How the objects are linked:
!: Fir->Rep, Zef->Nit, Bez->Fos, Dit->Fid, Pek->Gez, Buf->Zed, Nat->Toz, Lir->Dev, Dod->Gul, Kos->Zuf, Gik->Bez, Daf->Pud, Med->Zef, Rep->Pok, Kul->Ser, Lef->Med, Rus->Zut, Mol->Gik, Vin->Pas, Vek->Gud, Gez->Buf, Vem->Nat, Ser->Sof, Dig->Lus, Bim->Lor, Pok->Tet, Vam->Saf, Toz->Nek, Vuv->Nes, Pez->Sez, Bul->Til, Nes->Pez, Niz->Naz, Kep->Zan, Ren->Kul, Diz->Bal, Fuv->Fol, Sof->Ter, Nek->Niz, Fos->Rov, Saf->Bur, Fol->Tum, Zed->Kos, Mas->Dod, Mit->Bul, Ter->Vin, Nav->Gek, Pef->Pek, Gul->Kep, Tum->Fup, Vil->Rad, Naz->Nav, Kup->Bav, Tib->Lir, Kef->Dal, Dev->Mas, Fab->Vem, Nit->Daf, Sez->Dit, Tet->Diz, Lor->Kot, Dal->Kuz, Rov->Vam, Pas->Tib, Kuz->Vil, Bav->Fir, Fot->Vuv, Gek->Fot, Rap->Ret, Zuf->Fuv, Gud->Kef, Bal->Lef, Kot->Mit, Zut->Kup, Ret->Vek, Til->Fab, Pud->Pef, Pom->Gat, Lus->Rus, Bur->Ren, Gat->Dig, Rad->Bim, Fup->Mol, Fid->Pom, Zan->Rap
*: Fir->Pez, Zef->Rus, Bez->Pek, Dit->Nat, Pek->Rep, Buf->Tet, Nat->Dal, Lir->Rov, Dod->Bur, Kos->Bal, Gik->Pef, Daf->Kup, Med->Lus, Rep->Sez, Kul->Fol, Lef->Dig, Rus->Gek, Mol->Pud, Vin->Gik, Vek->Vin, Gez->Pok, Vem->Kef, Ser->Tum, Dig->Naz, Bim->Gul, Pok->Dit, Vam->Zed, Toz->Kuz, Vuv->Bul, Pez->Fab, Bul->Ret, Nes->Til, Niz->Rad, Kep->Kul, Ren->Fuv, Diz->Pom, Fuv->Med, Sof->Fup, Nek->Vil, Fos->Gez, Saf->Kos, Fol->Zef, Zed->Diz, Mas->Saf, Mit->Rap, Ter->Mol, Nav->Lor, Pef->Fir, Gul->Ren, Tum->Nit, Vil->Mas, Naz->Bim, Kup->Vuv, Tib->Fos, Kef->Tib, Dev->Vam, Fab->Gud, Nit->Zut, Sez->Vem, Tet->Fid, Lor->Kep, Dal->Lir, Rov->Buf, Pas->Bez, Kuz->Dev, Bav->Nes, Fot->Mit, Gek->Kot, Rap->Sof, Zuf->Lef, Gud->Pas, Bal->Gat, Kot->Zan, Zut->Fot, Ret->Ter, Til->Vek, Pud->Bav, Pom->Nek, Lus->Nav, Bur->Zuf, Gat->Niz, Rad->Dod, Fup->Daf, Fid->Toz, Zan->Ser
+: Fir->Pef, Zef->Fol, Bez->Pas, Dit->Pok, Pek->Bez, Buf->Rov, Nat->Dit, Lir->Dal, Dod->Rad, Kos->Saf, Gik->Vin, Daf->Fup, Med->Fuv, Rep->Pek, Kul->Kep, Lef->Zuf, Rus->Zef, Mol->Ter, Vin->Vek, Vek->Til, Gez->Fos, Vem->Sez, Ser->Zan, Dig->Lef, Bim->Naz, Pok->Gez, Vam->Dev, Toz->Fid, Vuv->Kup, Pez->Fir, Bul->Vuv, Nes->Bav, Niz->Gat, Kep->Lor, Ren->Gul, Diz->Zed, Fuv->Ren, Sof->Rap, Nek->Pom, Fos->Tib, Saf->Mas, Fol->Kul, Zed->Vam, Mas->Vil, Mit->Fot, Ter->Ret, Nav->Lus, Pef->Gik, Gul->Bim, Tum->Ser, Vil->Nek, Naz->Dig, Kup->Daf, Tib->Kef, Kef->Vem, Dev->Kuz, Fab->Pez, Nit->Tum, Sez->Rep, Tet->Buf, Lor->Nav, Dal->Nat, Rov->Lir, Pas->Gud, Kuz->Toz, Bav->Pud, Fot->Zut, Gek->Rus, Rap->Mit, Zuf->Bur, Gud->Fab, Bal->Kos, Kot->Gek, Zut->Nit, Ret->Bul, Til->Nes, Pud->Mol, Pom->Diz, Lus->Med, Bur->Dod, Gat->Bal, Rad->Niz, Fup->Sof, Fid->Tet, Zan->Kot
$: Fir->Bav, Zef->Med, Bez->Gik, Dit->Sez, Pek->Pef, Buf->Gez, Nat->Vem, Lir->Tib, Dod->Mas, Kos->Zed, Gik->Mol, Daf->Nit, Med->Lef, Rep->Fir, Kul->Ren, Lef->Bal, Rus->Lus, Mol->Fup, Vin->Ter, Vek->Ret, Gez->Pek, Vem->Fab, Ser->Kul, Dig->Gat, Bim->Rad, Pok->Rep, Vam->Rov, Toz->Nat, Vuv->Fot, Pez->Nes, Bul->Mit, Nes->Vuv, Niz->Nek, Kep->Gul, Ren->Bur, Diz->Tet, Fuv->Zuf, Sof->Ser, Nek->Toz, Fos->Bez, Saf->Vam, Fol->Fuv, Zed->Buf, Mas->Dev, Mit->Kot, Ter->Sof, Nav->Naz, Pef->Pud, Gul->Dod, Tum->Fol, Vil->Kuz, Naz->Niz, Kup->Zut, Tib->Pas, Kef->Gud, Dev->Lir, Fab->Til, Nit->Zef, Sez->Pez, Tet->Pok, Lor->Bim, Dal->Kef, Rov->Fos, Pas->Vin, Kuz->Dal, Bav->Kup, Fot->Gek, Gek->Nav, Rap->Zan, Zuf->Kos, Gud->Vek, Bal->Diz, Kot->Lor, Zut->Rus, Ret->Rap, Til->Bul, Pud->Daf, Pom->Fid, Lus->Dig, Bur->Saf, Gat->Pom, Rad->Vil, Fup->Tum, Fid->Dit, Zan->Kep

The rows follow the links: the fewer symbols apart two objects are, the more alike their rows tend to be.

Each row is also shifted at random along 8 hidden directions that mean nothing.

Each row, then its object:
[  45   51  -34   40   -3   16   12  -64  -45  -85  -31   -3  -91   19  -15   82   -7   11  -61  -23  -71  -72   20   24  -22  -71   55  -58   31  -13   16  -39   52  -37   62  108 -112  -47   45  -34  163   47  -49  -39   46  -38  -10  160   38  -48   73  -37  -31   34  -12]
object: Tum
[ -14   -6   72   44   -8  -22   33  -25   35 -123   30  -18   67   20  -69  -10    7  -53    7  -20   19   -8   15   25  -12   35   69    6  -55   47   23  -12   -8  -41    5  -17  -26   35   -5   -4   67  -20  -45  -24  -48  -44 -191  104   31  -38   -9   13  -60    9   51]
object: Dit
[ -39   -6   62   31   10   10   42 -106  -90  -52   32  -63   41   42  118 -283    0 -131   47   38   22   23  -94    3   -5   19  203   60  -94   55   67   46   -7  -28   -5   33  -49   52 -103  100   35  -11   26  -64   -8  -36 -181   22   64  -67    4    6  -48 -106   59]
object: Tib
[  29   79  -96   17   55   60    0   34   89   51   -3  -39  -74   72  -22   85  -21 -131  -62  -20  -50  -57 -191  -58   36 -155   63  -65   66   65  -24  -44  -11   94   -5  148  -34    9  -64   48  109  -24  -62  -94  -23   14   14    5  115  -39   40    9  132  -51   45]
object: Bul
[  -2  -84   20   10   21    3  -24   17   22   -2   26   49   39   22   63  -99   58   49   48   -7  -14  -44    8   -9   57   39   -2  -33   -9   62   14   48   47   41   10   -3   71   94  -92   67 -159   39   26  -53 -146  -37  -58  -79   15  -48    1   59   27 -125    9]
object: Vin
[ -35  -50  -18  -14   -9  -44  -57  -26  -34   64  -25   35  -15   21  118  -23   26   74   39  -39    8   20   -6  -44  -35   -3  -31   40   13  -31  -64   29   11   35   23   26   89   42    9    1 -147   49   25  -18   40  -29  158 -121   10   36   11   -6   53  -69  -75]
object: Gud
[  23   -2  -25  -23   13  -20  138    2  161   63  -28  -86   31  -13  -81   65  -28  -14   50   23  -13  -40 -161  -96  -55 -158  -63  -25  -12   19  -46  -38  -92   55   15  155   23   -6  -58  -35  164  -70    0  -23   30   -4   58   85   13   -3    9  -27   21   -7   51]
object: Dev
[  -3  -11   68   19   -8   82   54  -31  -41 -133  -36  -38  -53  -46  -27    0   12   19  -44  -37  -71  -20   41    2    5   10   39    1   43   62   23  -70  145  -14  -34  -48 -101   34  -12    7  122   -1  -86  -16  -60    2 -129  145   16    5    1   49  -59  112  -52]
object: Gat
[   5   55  -45   48   25   64 -118    4  -11  -45  -42   40  -93   69   59   69    5  -86  -56  -83  -88  -69  -24   -5   38  -23   86  -31  103   78   -6  -53   77   65   -2   34  -19   81  -20   71  -63   18 -109  -81  -96   -9  -78  -44  133  -10   28   63   77  -38  -42]
object: Til
[ -21  -19   16   -3   20  -75  -27   12   22   74   49    0   92  -47  -10  -67    7  107   27   20   84   70  -17    5  -81   -8 -122   85  -63  -43 -112    5 -124  -40  -17  -56   82  -25   43  -49 -125   22   72  -13  159   10  168 -131  -52  107  -21  -81  -65   19  -29]
object: Pok
[ -42  -66  -22  -43  -22  -21   24   -7    6    1   12  -12   14  -10   29  -61  -11 -105  -35   -1   33   52  -72  -45  -42   74   22   12  -40   28  -28   18  -34   37   13  -80   39    3  -55   43   29   37   72  -24   21  -33   -9    9   38   64   44    3  -12   44  -49]
object: Pas
[ -11   40  -11  -50   31   25  -64   -2  -66  146  -13   -7  -20    2  140  -45  -68  -54  128   37  -42  -25   25   20   76  -20    4   31   52  -10   84   41  -96   35  -65   34   36   52  -81   95 -118  -64   43   46  -12   34   -4 -165   27  -44  -11   48   12 -101   56]
object: Bur
[ -27  -59   62   67  -25  -47   93  -20  177  -84   23  -38   18   22 -122   33   40   65  -17  -89  -10  -56  -86  -22  -32  -46    9  -32  -41  129  -45  -37  102   19   23   33  -21  103  -66  -10   -4   28 -121 -100  -99  -95  -53   66   30  -44  -40   -6   12  -19   -6]
object: Gez
[ -37   66   16   23    7  -13 -103    5  -69  -21   15    6   50   60   55   47  -49 -170   10  -14   56   73   80   43   26   77  105   85  -25   -6   24   -3  -81  -39  -44 -107    6   -6   48   52  -11  -35   -9   28   39   11 -122  -78   70   17    4   40  -16   10    0]
object: Fos
[ -32  -79   29 -106  -22  -25   81   12  -97   39   59  -22   53  -89   25 -101  -22    6   34   86   61  100   72   18    4  111  -58   19  -64  -79   52   90  -75  -43  -34 -128   13  -85  -22  -14   80   15  179  107   89   11   26   40 -114   29   24  -12 -101   87   14]
object: Gul
[  23  -37   81   53  -34   -3   53  -59    2 -124  -44    5   64   24   21  -33   13  -30   66   19   -4  -38  106    7   11   63   89   11  -64   41   93  -15   64  -51   47  -10  -15   38  -17   37   51  -30  -28   16 -144  -43 -223   95   22  -70  -11   50  -64  -46    3]
object: Tet
[  19   16  -31  -22   16  -39   52   18  105   62    4  -53   58  -27  -31   57  -71 -120   34   48   21   -5  -64  -32  -36  -46  -51   13  -41   30  -20  -48 -185   21   -1   -7   37  -21  -61   36  105  -41   69   -8   66   -5  -10   -3   57   59   50  -18  -67   45    7]
object: Buf
[   8   50  -11   -7   86   55  -68  -12 -132  -12   52   21   34   28   88 -218   43  -56   33   56  -13    0  -97    7   19  -25   87   -1   16  -60   11   70 -108    2  -25  121    8    8   -1   -9    4  -26   78  -29   51   41 -105   23   22  -51   23   11    2 -120  151]
object: Nes
[  -3   33   21   40  -22  -15  -31  -16   67  -62    3    2   36  -17  -82  -71  -12  -84  -34    3   28  -13  -61   32  -68   64   23   17  -41   34  -13  -37  -79  -17   14  -47    2   25    9  -13  -51  -37  -28  -22   -1    5 -130   14   28   52  -29  -30  -68   38   32]
object: Nat
[   8  -32   88   36   -2   32   83  -29  -59  -98  -61  -33   32   18   37   83   26   70   42  -19  -10   25  144  -40   48  -33   51   43   -4   13   29  -43  167  -55  -11   -9  -51   -5   44   -1  159  -18  -68   32  -66   -2  -62  108  -10  -51   -5   77    0   24  -71]
object: Pom
[ -10  -30  -37  -26   24   -2  -42  -18    0   42   15   24   -5  -13   52 -181   36    3   19   15  -21  -27 -144  -31  -49   -3  -24  -17   10   -6  -45   51  -79   61   18   80   71   57  -53   -1 -126   18   67  -57   24   -3   28  -43   16   26   10  -24    6  -85   50]
object: Pef
[ -12   13  -37  -72   39  -57  114   77  130  137  158  -70   55  -35 -136  -12  -58  -89    1   77   56   17 -152   30   38  -64  -69  -61  -63   13   15   65 -218   24  -57   12   -7  -57 -124    9  114  -25  119   -3   91  -10   36    3  -44  -40   20  -58  -27    6  171]
object: Fol
[ -22  -33  -17  -72  -49  -23   24   48   82   40    2   10  -35  -78 -119   72  -22   33  -28  -19   -8   -1  -14    7  -37   61 -131  -43   34  -24  -19   14  -37   43  -13  -62   32   -7    7  -70  -41  -10   14   65   10    8   65   26  -66   60  -29  -21   -6  108    5]
object: Naz

Where do the symbols, taken in turn from left to right, take each start?
Answer with the object's name.
[  26   85  -91   -9   -8   15    7  -43   89   92  -96  -73  -71  -30    4   20  -86 -124  -27   19  -39  -40 -186  -66 -124 -115  -23   33   29   18  -68 -105 -131   70   26   95   -4  -20  -22   16   65  -55  -11  -52  125   31  103  -20   98  125   37  -72  -14   65  -54]
* + * $ + + !: Fid
[ -21  -57   -2    1  -32   23   -3  -32  -39 -133  -38    9  -59   12   29   57   17  -72  -76  -70  -50   -6   25  -37  -29   72   65  -23   26   51  -12  -28  106   26   34  -62  -30   31  -11   27  102   71  -31  -44  -48  -63  -94  130   83   38   78   51  -15   91 -107]
! ! * $ ! !: Toz
[ -29   18   -8  -32  -35   21  -51  -45 -117   63  -60   -4  -89    9  151    8  -64  -52   58   -8  -47   -3   93   23   41   44   69   29   47  -15   93   21   45    8  -16  -22  -22   24  -27   75  -61   -7   -5   56  -23   -2    5  -84   25  -29    7   40   13  -21  -48]
$ * + $ + *: Vil
[ -35  -43  -30  -58  -59  -14   64  -19   27   78  -15  -52  -90  -87  -18  -47  -38   27  -71   -1   -3   32  -79  -11  -73   15  -71    4   -7   16  -38   -6   36   32   -4  -75  -25  -23  -52    2  -20   57   35   -7   85  -11  184  -34  -41   98    4  -72  -28  118 -102]
* * + $ ! $ $ $: Diz
[  -2  -28    7   17    7   11 -131    1  -91  -47  -13   96    1   21   76  -30   56   60    7  -37   -9    3   95   20    9   86   -2   12   37  -39  -19   29   41   -5   16  -36   64   40   65  -12 -164   42    3    8  -42    2  -19  -59    1   18   -2   37   18  -46  -32]
+ + * ! *: Bez
[ -42  -22  -20  -15  -29  -12  -19   -9   13  -19  -13   -5  -16   38   28    4  -22 -152  -31  -33   11   27  -56  -35  -21   69   77    9   -5   42   -1    6    1   46   11  -56   19   30  -40   52    8   10   -6  -23  -31  -35  -65    0   81   31   22   29   36   20  -34]
$ $ $ ! $ $ +: Ser
[   3  -60   22    1  -21  -64   63   63  155  -41   29  -20   73  -68 -144  165  -16   22  -65  -25   47   32   41  -10  -68   32 -151    9  -54   62  -97  -87  -53  -16    5 -174   32  -35    5  -17   68   43   17  -20   49  -37   47   31   -8  134   32  -28 -104  187 -109]
$ ! ! + ! + $: Fid
[ -27 -127   32   11  -53  -22    7  -44  -18 -102  -27   45   -5  -44    2 -121   97  150  -50  -45    3   10    1  -32  -96  104  -45   -2  -28   -5  -75   24  135   -4   65  -55   46   36   33  -61 -107   95    9  -37  -29  -49   52   52  -49   68   -9  -23  -27   30 -102]
* + + ! *: Vem
[   3   -7    7  -21   70   21  -52   34  -47   14   78   45   80   48   75 -133   26  -84   84   50    8  -10  -24    8   88   34   53  -22  -12   -7   56   91 -107   23  -28   39   59   46  -72   61  -56  -29   93   -6  -73    9 -161  -41   24  -86   16   64   12 -152  147]
$ $ ! ! $ * * *: Pud
[ -12  -43   48  -66   18   -3   95  -20  -12    4   48  -28   21  -56  -47 -117   25   87   96   36  -40  -36  -65   -4   -9  -41  -47  -48   13  -58   35   82  -77    6  -24  131    0   28  -37  -86   72  -45   61   40   24   -7  -44  144  -84  -82  -18   -5  -41  -41  166]
$ $ + + ! * !: Bur
[  31   41  -29   -8   74  -31   63  -39  -29  117   76  -46   19   62   97  -18  -37    0  133   59  -31  -69  -44   19   89 -183   53  -44  -23  -15   83   65 -131  -12    1  231  -35   -6 -101   59  114   -8   76  -35   50  -48   25   -4   23 -182   63  -17    8 -196  160]
! * $ ! + + + * !: Bul
[  22  -16   10    4   29   25  -30  103   20  -55   73   66   94   -6 -104  -82   73   -1  -63   45   69   52    3   30   40  102  -35  -33  -34  -22  -13   47  -13  -19  -14  -95   44  -35   39  -43  -60   -8   51   26  -70   58  -92    3  -67   13  -35   13   20   -3   75]
+ $ ! * $ $ $ !: Ser
[  25  -83   -3  -19   17   16   73  117  113  -36   80   22   89  -55 -151  -83   65    6 -116   61   77   48  -54  -10   19   96  -91  -55  -78   58  -48    7   23   11   -5 -164   38  -46  -45    7    0   45   85  -25  -83   30  -32   11  -68   65   -8   -3  -14   68   -5]
* $ * + + $ + $ $: Bim
[   6  -32   -1    7    3  -65   84   41  149   47   84  -15   -2  -16 -128   91    2  122  -11  -21    1  -50  -31   34   32  -69  -98  -76  -27   56  -15    5    6    0    2   23  -17    7  -60  -16  -12   46  -14  -44  -20  -55  107   -9  -51  -60  -13  -44    2  -15   38]
$ * $ $ + ! + + !: Fuv
[  -4   19   40  -30   38   28  -27  -18 -119   -4    2    6   10  -83    1 -103   40  165   41   22  -19   34   20   19  -48  -30  -88   46   48 -115  -49   18  -45  -44  -50   54   -2  -21  102 -131  -16  -26   32   47  140   67   68   53  -99   37  -31  -31  -65   46   50]
+ $ $ + ! $ ! $: Tet
[  28  -23   -4   18  -47  -43   26    2  174    8  -41   20   45  -77 -158  -98   40  109  -12   21   34  -47 -113  -18 -148   27 -149  -10  -45  -14  -84  -29  -56   20   63   20   80   13   37 -116 -166  -42   -9   -3   -4   29   62   -9  -74  106  -83  -95  -37   19   11]
$ * + + ! *: Fid
[  52  118 -142   -7   18   24 -106   -2  -40  136  -60   18  -84   18   86   13  -59  -95  -52   48   -5  -13  -78   -9  -35  -65   -3    7   41  -59  -29  -28 -107   29   36   69    9  -88   39   28  -40   -6   44   -9  128   64  161 -128   58   78   46  -67   43  -20  -41]
! ! $ * $ !: Ter
[  18   19    6   25   41   48  -27   24  -40 -100   37   40   20    2  -72  -96   88   40  -72    4   -3   10  -62    2   -9    0   16  -33   18  -41  -48   19   24  -13    0   48  -17  -18   69  -89   33    5   -8  -30   12   40  -68  115  -30   -2   -7   -9   22   -4   80]
$ * * * $ ! + *: Vuv
[ -54 -189   65  -84   -6 -108  151  134  130   23  152   -8  227  -38  -90   -4   16  -47   35   68  165  138   48  -28   52  159 -104   -1 -172   38   -4   97 -105   -7  -36 -262  134  -40 -115   51   42   33  196   56  -55  -49  -52  -23  -90   25    9   42  -53   46   17]
+ ! ! * + ! * $: Tet
